[-118 -115  384   11 -105 -357 -304  206    8  250 -261 -469   -8 -156
  -42  221  111  162  172 -288  230  333  346 -358  146   11 -164  466
 -121  116  -16 -385  562   -9 -334] | 2
[  25 -369  210 -812 -361  -18  344  306 -302   51 -136 -523   71  -92
  201  319   34  294  215   79  -39    9   34 -356  -71  380  195  318
 -386   83  -67 -431  187  -16 -275] | 8
[ 139   28 -101  152    6  177  106 -143  -80 -204    7  225 -165  -29
  -89 -286  241  109  -46  152 -152  301 -294  143  202  179 -202   35
 -105  346  -39  -27   77 -556  287] | 2
[  88   66 -165  199  -42  170   21  -14 -111 -221  106  243 -129  -79
   48 -149  143  102  116 -128 -250  157 -273  166  138   86 -193  -28
  -68  302  -26  117   17 -292  207] | 2
[ 123   69 -218  113  118  149  114   87  -32 -189   24   51 -289   58
 -261   35  107   47  274  -51 -262 -118 -174  385   95   70   42  104
  -49   22   47  117   20 -125  343] | 6
[ 112  115 -222   84  153  172   98   83   -7 -194   76  127 -218   60
 -237  -58  121   21  151   -2 -295  -96 -205  410   18   50   47   50
  -14  -21   52  204  -46  -55  252] | 10
[ -51 -362  -70 -402  263 -155  688   -6 -268   92 -293 -396  -24  211
  232  187   43 -193 -625  136  189    5   62 -369 -239 -214  -46  214
  -76 -304  -82 -578   38   41 -133] | 10
[-133  163   39   67 -139  -83 -320  -68  138  -76   58  184   78  131
  -30  -55  -74  -95 -190 -213  105  167 -106    2   39 -265  -64  -22
  137   94  -97  213  140  270 -228] | 1
[-147   37   18   20  -23  -59   77   88  103   40   72 -138   25   40
  -82  165  127 -196   51  -59  219 -319   89   17  110  -96   67  190
   54  -80  130 -330  -70  100  -79] | 3
[ -63  177  251    2  -23 -133 -328 -148  269  -32  -80   93  139  210
 -325  -76  254 -194   35   16  173 -108  -44  147  174  -30  -79 -116
   62  187   31  -26  110  -43 -229] | 3
[ 143  -76  -98  -80 -125  -89  343  257 -198  -47  233  -24  527  -72
  149  -66  184   33  -16  162 -173   52   94 -452   60 -295   73  214
 -208  -51  219  179 -326   73 -321] | 4
[ 114 -102  316  -93 -242   73 -371   82  128 -303  -80    7  183 -112
  147  311  -82   -6 -201 -195  -21  188 -139  -91   38   26 -105  -80
   70   86  -65  149   80   70  -89] | 8
[ -63  165  -46  -32  -54  -11 -155   27   55  -98   55  160  -64   96
  -76   21  -25  -25 -143 -223   73   64 -147  164   25 -222   10   17
   90   32  -71   92  145  179  -73] | 7
[  77  160 -182  311   56  179   51  -82  -41  -30   68  253 -230 -101
   13 -222  182  110  232  -74 -235  126 -286  228   47  226 -109 -120
   18  224  -30  223  -41 -354  332] | 5
[  56  144 -230  218   49  161  141  -86  -43  -56  151  225  -11 -141
   58 -225  162   68   18    8 -247  214 -254   64   24    8 -118   24
  -45  268   42  127  -60 -284  149] | 7
[ 155 -452  330 -289 -223  -75 -408   98  -31  -66 -262  124  -89  -73
   37  -90 -214  -22  -22  108  138  138  -77   61  435  269   37 -240
  -29    5  -49  194  139 -305 -145] | 6
[ 438   71   86 -405  334 -350  636  287 -162   55  101 -374  322   -6
  -91  -93  425  141 -418   42  154   72  234 -632  -83  156   61 -310
 -314  -69   86 -281 -101 -156  137] | 1
[ -89  137  -41 -118 -256  -42 -239   15  124 -142  177  170  -61   90
   41  -53  -58  -45  -84 -263  160   76 -151   -8   38 -124   54   71
  177   69  -66   45   78  156  -77] | 7
[  58 -158  -37  -10   60  178  371  -21 -138 -109 -145 -110  139  120
  -22  140   99  125  156  367   74 -166  -73  -44  -27 -423  257  321
 -188 -186  109 -132  -97  -89  231] | 5
[-139  111   98 -105   50 -183 -163   31  193   66  -14  -30   16  140
 -237   96  246 -260  -30 -260  230 -240 -127  130  305 -242    9   15
  -33  181   24 -325  187   30 -190] | 8
[ 124   54 -249  147  170  165  176   75  -52 -160  -14  152 -257   56
 -217  -24   97   36  156   45 -344  -47 -176  363   70   21   56   92
  -23  -22   52  181  -60  -69  288] | 4
[ 300   69  -42 -274 -316 -265  801  297 -164  -66  284 -463  417 -128
  127 -211  421  165  216  212   54 -101  227 -516 -135  115  197  426
 -354 -113   46 -233 -432 -174    3] | 6
[ 166 -223  -81 -184  260 -167  404  418 -193   42  148 -183   98 -348
  381  273  -31   34  151  -94  -81 -260  110 -343  116 -121  219 -140
 -200 -212   76   22 -345  184   -4] | 0
[ -37  244  -95  -40  -34  -17  -56  -69   99  -70  121  163   14  158
 -109  -63   43  -13 -164 -178  119   51 -156  179  -33 -219    2  -24
  106   65  -82   92  115  138  -12] | 9
[-120  202  -58 -124 -104  -52  -76   -8   93 -135  110  104  -29  174
  -92 -186   55  -62 -161 -173   97   39 -119   80 -127 -209  100  148
   34   -6  -62   23   54  136  -98] | 10
[ -67  238  -10  -48 -190  131 -328 -161  143 -220  116  271   92  190
 -163  -20  -72   17 -123  -62   99  160 -219  251   28 -240  -33    9
  139  147  -83  184  208   74  -51] | 7
[ -74  191  203    6  130  -27 -134 -100  234  -27  -69  155  136  121
 -329   -5  365 -145  -49   36  -29  -10 -111   87  226 -222  -30   -9
  -89   49   86  -10  127 -221  -82] | 2
[ -55  221  -57   38 -166  -45 -170  -45   87  -38   80  213   21  112
  -25 -168   41   47  -38 -225   51  125  -73   37  -96 -157   27   92
  125   72    7  171  106  139  -87] | 4
[ -19  235  310   18  177 -165 -182 -113  399 -104  -20   20   83   62
 -208   14  279 -203   37  -84  144 -208   18  -11  130 -171   59 -150
   -6  -18   53  -57   46   29   67] | 2
[  93   52 -199  110  156  127  107   80  -37 -127  -38  101 -275   59
 -197  -59   75   68  144   45 -260  -15 -149  380    9  104   61   87
  -21  -64   60  134   -4 -119  281] | 5
[  99   -9  370 -123  -14 -421 -406   15  132 -221  -86  243  116  -89
   34  -43   20   26  348  -40  103  211  323 -360  166 -221  143  -63
 -245   71  119  181  -59 -161 -100] | 9
[ 264  140  -25 -266  424 -482  683  247  -53  193  308 -519  460  -44
  125  -40  414  219  132   -6   61 -222  296 -899 -548   13  257   56
 -358 -287  316 -156 -289  100   13] | 8
[ 112  163 -242   67  104  187  110   78    5 -257  106  141 -244   52
 -310  -81  135   83  251    6 -298  -52 -211  448   50   38   52  120
  -93   54   14  154    5 -112  296] | 2
[  53  152 -166  259   98  251   79 -129  -45 -200  182  359  -12  -86
   51 -219  177   47 -114    9 -244  207 -237  129  -58  103 -246  -51
   45  232   26  179  -62 -219  152] | 4
[ 130   94 -237  124  171  122  214  129  -42 -130   49   57 -281   27
 -214  -14  176   28  253  -30 -323  -81 -171  350   45  133   72   98
  -85  -13   25  121  -68 -136  378] | 5
[-109 -196  412 -189  355 -208 -407  -73  -66  112 -367 -337 -255  108
  -74  273 -228  138 -188   -2  378   66  278 -113  -32  196    1 -124
  -23 -158  120 -235  508  -29  -62] | 9
[  13 -209  181   72  147 -110 -340    9  -15  106 -443  143 -411   22
  -77  270  -67   12 -134 -210   61   73   54  116  265   10 -109 -210
  189  -65  -10    0  225  -92   -7] | 9
[ 156  125 -240  110  141  111  192  112  -23 -162   55   65 -197   13
 -168    8  102   43  232  -11 -297  -86 -191  369   24   84   79   53
  -80  -24   25  144  -64  -75  351] | 8
[ -80  279   70  -98 -186  -95 -325 -123  239 -209  140  312   42  192
   -2 -110   51   12 -121 -258  252  132 -140   25 -105 -185   -4   -8
  229   42  -98  142  126  120  -74] | 10
[ -93  -40  167   -2 -179 -144 -169   -4  155 -173  -35  -33  170   99
  -86   33  -82 -127  -45   89  258  -44  -41   79  232 -177  -18  103
  -52   99   65 -197   90   68 -236] | 1
[  92   56 -127  283   78  122  171 -129  -63  -26   17  232 -113  -85
   49 -212  186  100  -17   68 -169  177 -219  109   68  197 -194  -45
   20  216  -59   75  -37 -325  217] | 4
[-109  124  247   14  211 -213 -179  -36  106  226  -34 -224  155   32
 -215   26   87  -84 -153   31  168  -61   38   38   94  -57  -64  -61
 -138   97  108  -92  265  139 -341] | 9
[ 118  106 -261  181  165  147  154   79  -26 -125   28   49 -246   30
 -225   18  122   -1  193  -40 -331  -93 -175  398   39   26    5  133
  -14   28   35  133  -18  -23  290] | 3
[ -62  216  116  130  -39 -107  -93 -135  186   63  -63   -8  148  197
 -313  -75  115 -289 -312   21  181  -60   13  319  120 -206 -105   64
   36   12  -12  -83  169   95 -134] | 3
[ 153   21 -215   89  151  158  120  110  -50 -193  -12   69 -242   58
 -206   21   53   39  171  -63 -289 -109 -201  431   34  104   69   42
  -57  -23   46  214   10  -73  336] | 6
[ 174 -325  -44   98  408 -136  539   82 -103  104 -107 -113  -75 -174
  253  154   44 -217  124  135 -183 -340   13 -118  254 -186   18 -137
 -113 -332  123   58 -208   21  159] | 7
[  84  -72  347  -96  -38  -55 -554 -131  142   -9 -425  193 -193   67
 -198 -101 -131  129 -196  110  305  268  105  373  -36  332  -70 -138
  183  -54  -28  -21  382 -228    4] | 0
[ 288 -294  -11 -143  369 -172  556  274 -325  214 -147 -236   64 -213
  141   30    2 -225 -339  227 -206 -270  219 -116   50  -23  118 -219
 -360 -367   59  -99 -392   35   30] | 7
[-103  102   17   35 -241   -5 -272  -80  153 -123  -29  239  -38  145
  -66 -160  -89    4 -188  -28  118  206 -195  136   55  -91   20   18
  168   76  -83  121  111   48 -100] | 0
[  37   19  -97   68  107  182   78 -140  -93 -273    4  127 -115   26
  -39 -165  192  106  -74  -60  -98  227 -290  154  -22  100 -203   65
  -80  339 -103   11  156 -325  175] | 1
[ 149   72 -116  149   86  213  127  -69   16 -290  110  355  133  -38
  -78 -253  142   20 -143  156 -194  202 -204  184   -2  -88  -55   22
  -75  101   51  231 -111 -265  198] | 4
[-290 -340  130 -146  -23   22 -272 -135  175 -180 -228  -98 -500   51
   62   39 -212   68  270  -42  296   33  -47  127  -33  126  -24  432
  279 -109 -156 -247  416   -1  -57] | 6
[  51 -179   61  -79 -351 -100  298  331 -196  147 -171  -39   87 -203
  267   14  133   14  146  -48 -139   49  197 -217   43   66   -5  167
 -152 -189  -41 -282 -196 -100  -99] | 2
[ -67   39  195 -208 -105 -161 -166   57  236 -136  125  -41  332  139
 -101  -30 -146 -164 -347   53  334  -89  128   -5  -22   17   69 -173
   42 -106   75 -134  -21  197 -236] | 10
[-145  300   59  142 -104  -80 -218  -18  236   94  269  -72  188   42
 -212 -149   61  -76  317   28  173 -185    4  109   89  -75  -20  -17
   79   18   93   20   49  155 -215] | 9
[  70   80 -185  193  102  131   86 -118  -68  -44   25  158  -87  -68
  114 -190   58  154  112   -9 -113  117 -234  187  -48   19  -96  -48
   26  188   12  177   61 -157  164] | 10
[-155 -475  191  275 -113   89 -430  -53  -34  196 -523 -126 -372   55
 -258  123 -317  -93  -79  176  161   41   24  527  501  388 -190   65
  219   19   45  -57  398 -237 -207] | 4
[ 139  -21 -144  230  -48  187  167  -35 -215 -125  -65  256 -200 -158
   92 -161  124  255  149   35 -232  286 -268  199   48  258 -151   37
 -183  305  -86   70    4 -486  305] | 2
[  10  186  285 -346  156  -11   82  123   28  -87  113 -241  444  143
 -183  196   64 -158 -272   44  258 -151  -17  110  -36    8   94 -332
 -278  -42    1  -59  160  178  -88] | 10
[-125   85   24  -75 -170   64 -107 -118   92 -159    4  162   81  191
  -85   33 -113  -36 -367  -16  233   41 -126  263  -20 -262   -9   68
  156  -26  -90   98  170  226 -188] | 0
[ -69 -109  374 -214 -233  120 -393  -30  140 -127 -108   85   55  -25
 -140   59 -194   22   52   58  266   41   15  162  297  181  103 -276
  -24   16  -11  -13  225 -314   43] | 7
[  36   59 -258  375  121  245  219 -122  -91   -5   60  269 -194 -143
   41 -201  185   69  141   23 -315  170 -267  144  117  124 -214  -22
   14  273   17   92  -23 -365  272] | 4
[  -7   45   35  159  138   57 -226   -8   50  110 -115 -106 -227  -47
 -212  114 -107   63  -53  -48  -59   92   -1  219 -121  280 -105  -13
  108 -105   39  133  164  -81   14] | 1
[ -56  153   99    4 -158 -124 -143   24  251  -34   86  155  195   85
 -102 -222  259  -32  170   11  189  -46  -39  -92   59  -80  179  125
   63   29   71   23  -94   -1  -96] | 7
[  36  -17  217  136  442 -143 -248  125  112  -14 -293   72 -174   42
 -436   63  253 -298  144 -278   33  -78  189  133  297  -34   43 -341
  -86 -104    2  175   33 -309  174] | 1
[ 120  158 -291  172  200  128  168   65  -10  -89   47   76 -226   61
 -269  -64  124   14  214   -9 -301  -90 -146  433  -14   67   53  117
  -13  -14   58  173  -37  -54  287] | 4
[  53  495  -98  263   21   84  181    8   81  126  152 -332  215   66
 -213  -95  137    8  -60  150  103  -66 -218  356 -144  123  -60  -34
  -33   61  -47 -125   73  121  120] | 2
[-158   63  151  163 -198   80 -299  -56  135   61   13    9   94   66
 -188  140 -168  -34  -17  167  221 -102   32  164  340   74  -22 -183
  207   20   54   48   44   61 -200] | 4
[-249 -312  311  146 -115  -83 -650  111  -14   31 -288 -249 -217   62
  -74  530 -339  -81  135 -178  273   86  150  131  320   21 -131  266
  141  -74   46  -26  477  123 -282] | 5
[ -70  287  -55 -146 -247  -24 -252  -72  238 -206  252  280  103  130
 -100 -205   64  -11 -117 -142  134  146 -235  132   59 -205    3  109
  172  155  -79   86   99   25 -148] | 3
[  46  -13  -97  -87  159 -196  419  205   12  -70   -7   -1   92 -188
  186 -202  305    0  155  228 -261  168   14 -341  -53 -173  213  446
 -287  -37  141 -229 -294 -125  -17] | 3
[-122   38   49  -41 -143  -59 -292  -13  112  -59  -38  235 -120  150
  -49  -21  -31  -25 -121 -170  198   61  -90  124  178 -166   32    7
  221   11  -56   85  162  164 -134] | 9
[  89   62 -254   76  192  141  207   85  -32 -183   24  120 -275   60
 -169  -38  104    1  172   37 -286  -72 -166  304   20   63  109  116
  -30  -46   53   94  -96  -79  316] | 4
[ 182  114 -226   97   76  140  162  158  -74 -153   60   22 -141   20
 -173  -11   91   92  149   22 -297  -24 -197  346    3  147   54   70
 -112    8   58  139  -45  -76  294] | 2
